Below are the code and all the weights of a small trained network. Each question names an input and a class and asks about switching units off, where a switched-off unit gives its printed mean instead of its output.

import numpy as np


def w(rows, s, z=0):
    codes = np.array(rows[::2]) - 128.0
    scale = np.full(codes.shape[1], s)
    scale[-1] = z or s
    return codes * scale


def f(y):
    return np.maximum(y, 0)


def log_softmax(a):
    a = a - a.max(-1, keepdims=True)
    return a - np.log(np.exp(a).sum(-1, keepdims=True))


def net(x, mask):
    res = np.array(x, float).reshape(1, 6) / 4 @ E
    y = f(res @ A[0][:, :-1].T + A[0][:, -1])
    res = res + np.where(mask, y, B[0][:, -1]) @ B[0][:, :-1]
    return log_softmax(res[-1] @ U[:, :-1].T + U[:, -1])


A, B = {}, {}
E = w([
[131,28,112,2],'x0',
[232,178,239,94],'x1',
[128,128,128,128],'x2',
[214,221,9,88],'x3',
[213,42,99,212],'x4',
[128,128,128,128],'x5',
],0.0074)
A[0] = w([
[107,120,177,160,79],'n0',
[245,22,108,192,19],'n1',
[55,92,46,126,117],'n2',
[154,79,134,63,56],'n3',
[85,151,134,53,3],'n4',
[108,101,205,140,79],'n5',
[98,114,98,131,126],'n6',
[145,94,127,74,55],'n7',
[116,99,80,151,97],'n8',
[132,88,132,34,58],'n9',
[199,142,203,90,104],'n10',
[190,143,186,108,93],'n11',
[102,112,163,153,85],'n12',
[193,213,77,74,74],'n13',
[107,165,143,86,22],'n14',
[119,198,141,182,27],'n15',
[145,193,154,196,35],'n16',
[217,172,230,95,112],'n17',
[27,97,28,152,130],'n18',
[147,130,95,129,7],'n19',
[115,90,139,92,48],'n20',
[83,119,71,186,93],'n21',
[168,172,51,120,62],'n22',
[222,63,118,167,18],'n23',
[110,147,141,99,23],'n24',
[31,244,175,10,32],'n25',
[112,145,143,104,18],'n26',
[119,59,168,78,86],'n27',
[161,180,104,129,85],'n28',
[132,146,76,121,110],'n29',
[181,48,108,3,50],'n30',
[148,109,107,80,58],'n31',
[143,133,114,155,51],'n32',
[120,219,159,239,45],'n33',
[156,151,168,100,113],'n34',
[178,104,105,143,25],'n35',
[103,99,175,158,102],'n36',
[114,141,150,160,105],'n37',
[161,132,201,98,95],'n38',
[64,70,237,150,90],'n39',
[182,113,154,131,85],'n40',
[209,114,183,125,111],'n41',
[212,170,35,72,74],'n42',
[167,77,119,129,59],'n43',
],0.014,0.0026)
B[0] = w([
[166,101,132,134,172],'n0',
[43,104,134,225,240],'n1',
[95,123,122,49,205],'n2',
[146,188,130,134,180],'n3',
[86,129,129,182,174],'n4',
[177,73,137,131,192],'n5',
[115,125,129,98,159],'n6',
[141,177,128,132,166],'n7',
[100,126,131,102,167],'n8',
[157,203,138,129,189],'n9',
[101,130,115,50,207],'n10',
[104,120,119,69,191],'n11',
[163,103,130,135,167],'n12',
[188,57,134,133,226],'n13',
[101,119,130,158,159],'n14',
[135,204,132,141,193],'n15',
[145,211,129,138,203],'n16',
[85,119,118,25,239],'n17',
[93,122,111,26,229],'n18',
[137,108,132,131,145],'n19',
[147,154,126,128,161],'n20',
[93,150,126,79,189],'n21',
[183,82,138,137,199],'n22',
[68,110,120,189,203],'n23',
[110,118,128,144,146],'n24',
[27,93,124,236,253],'n25',
[113,116,122,140,143],'n26',
[179,154,140,132,194],'n27',
[159,102,131,129,179],'n28',
[149,100,144,119,166],'n29',
[165,246,123,139,226],'n30',
[154,165,130,132,158],'n31',
[132,131,131,146,147],'n32',
[160,252,129,148,244],'n33',
[105,122,111,91,171],'n34',
[97,106,124,158,161],'n35',
[177,97,133,136,182],'n36',
[150,153,135,132,159],'n37',
[110,111,119,79,186],'n38',
[221,35,130,155,241],'n39',
[95,121,114,115,166],'n40',
[86,118,124,74,197],'n41',
[204,52,146,138,229],'n42',
[117,140,135,167,165],'n43',
],0.039,0.012)
U = w([
[57,134,136,59,254],'0',
[190,84,184,171,25],'1',
[139,254,169,179,176],'2',
[8,124,157,239,51],'3',
],0.0099,0.00035)

Each question gives the input, the list of numbers given to net, and the class t.
The units are the neurons (one row each of A and B). Each row of codes is followed by its name. A weight is (code - 128) times the scale printed after its matrix; where a second scale follows, it is the last column's (A, B and U).
mask holds one flag per neuron, in row order. A switched-off neuron (its flag False) gives its mean, the last column of its row in B, instead of its output. The means were averaged over made-up inputs and are rounded, as every weight is.
A unit's drop is (log p(t) with every unit on - log p(t) with that unit switched off) / (log p(t) with every unit on - log p(t) with every unit switched off).
The circuit of an input: a set's keep is (log p(t) with only the set's units on - log p(t) with every unit switched off) / (log p(t) with every unit on - log p(t) with every unit switched off). Starting from the 12 units with the biggest drops (on a tie, the unit counted first), units are removed one at a time, each time the one whose removal leaves the highest keep (on an exact tie, the one counted first), for as long as the keep stays at least 0.8.
units of the circuit, in order: the units of the circuit, biggest drop first
k most important neurons: the k neurons with the biggest drops, biggest first
drop when u is switched off: that unit's drop, to one decimal
input [7,-4,-2,-6,4,5], class 2: units of the circuit, in order -> [n30]
input [3,1,-7,-6,7,3], class 3: 4 most important neurons -> [n1, n23, n42, n13]
input [4,-3,-4,-6,-6,4], class 1: 2 most important neurons -> [n39, n1]
input [-5,7,1,3,7,1], class 0: 2 most important neurons -> [n17, n25]
input [4,0,8,4,3,-8], class 1: 4 most important neurons -> [n42, n33, n16, n25]
input [6,4,0,7,1,6], class 1: 2 most important neurons -> [n42, n13]
input [-7,-4,2,-6,5,1], class 2: 2 most important neurons -> [n33, n42]
input [2,5,-8,-6,-2,1], class 1: 2 most important neurons -> [n39, n18]
input [-6,-4,6,6,4,-1], class 1: 4 most important neurons -> [n42, n22, n30, n13]
input [5,3,-3,2,6,-3], class 3: 3 most important neurons -> [n1, n23, n33]
input [6,7,0,-7,6,-8], class 0: 2 most important neurons -> [n17, n41]
input [-4,5,-3,6,-2,7], class 1: 4 most important neurons -> [n13, n42, n18, n22]
input [8,3,-2,7,2,-7], class 2: 4 most important neurons -> [n30, n39, n9, n3]
input [1,4,5,4,6,5], class 3: units of the circuit, in order -> [n1]
input [-2,-6,6,6,6,4], class 0: 4 most important neurons -> [n18, n25, n39, n21]
input [-7,-5,-6,-5,0,-3], class 2: drop when n33 is switched off -> 1.9
input [-3,4,-2,6,8,1], class 3: drop when n23 is switched off -> 0.3
input [-6,-3,1,-5,4,-8], class 2: drop when n13 is switched off -> 0.7
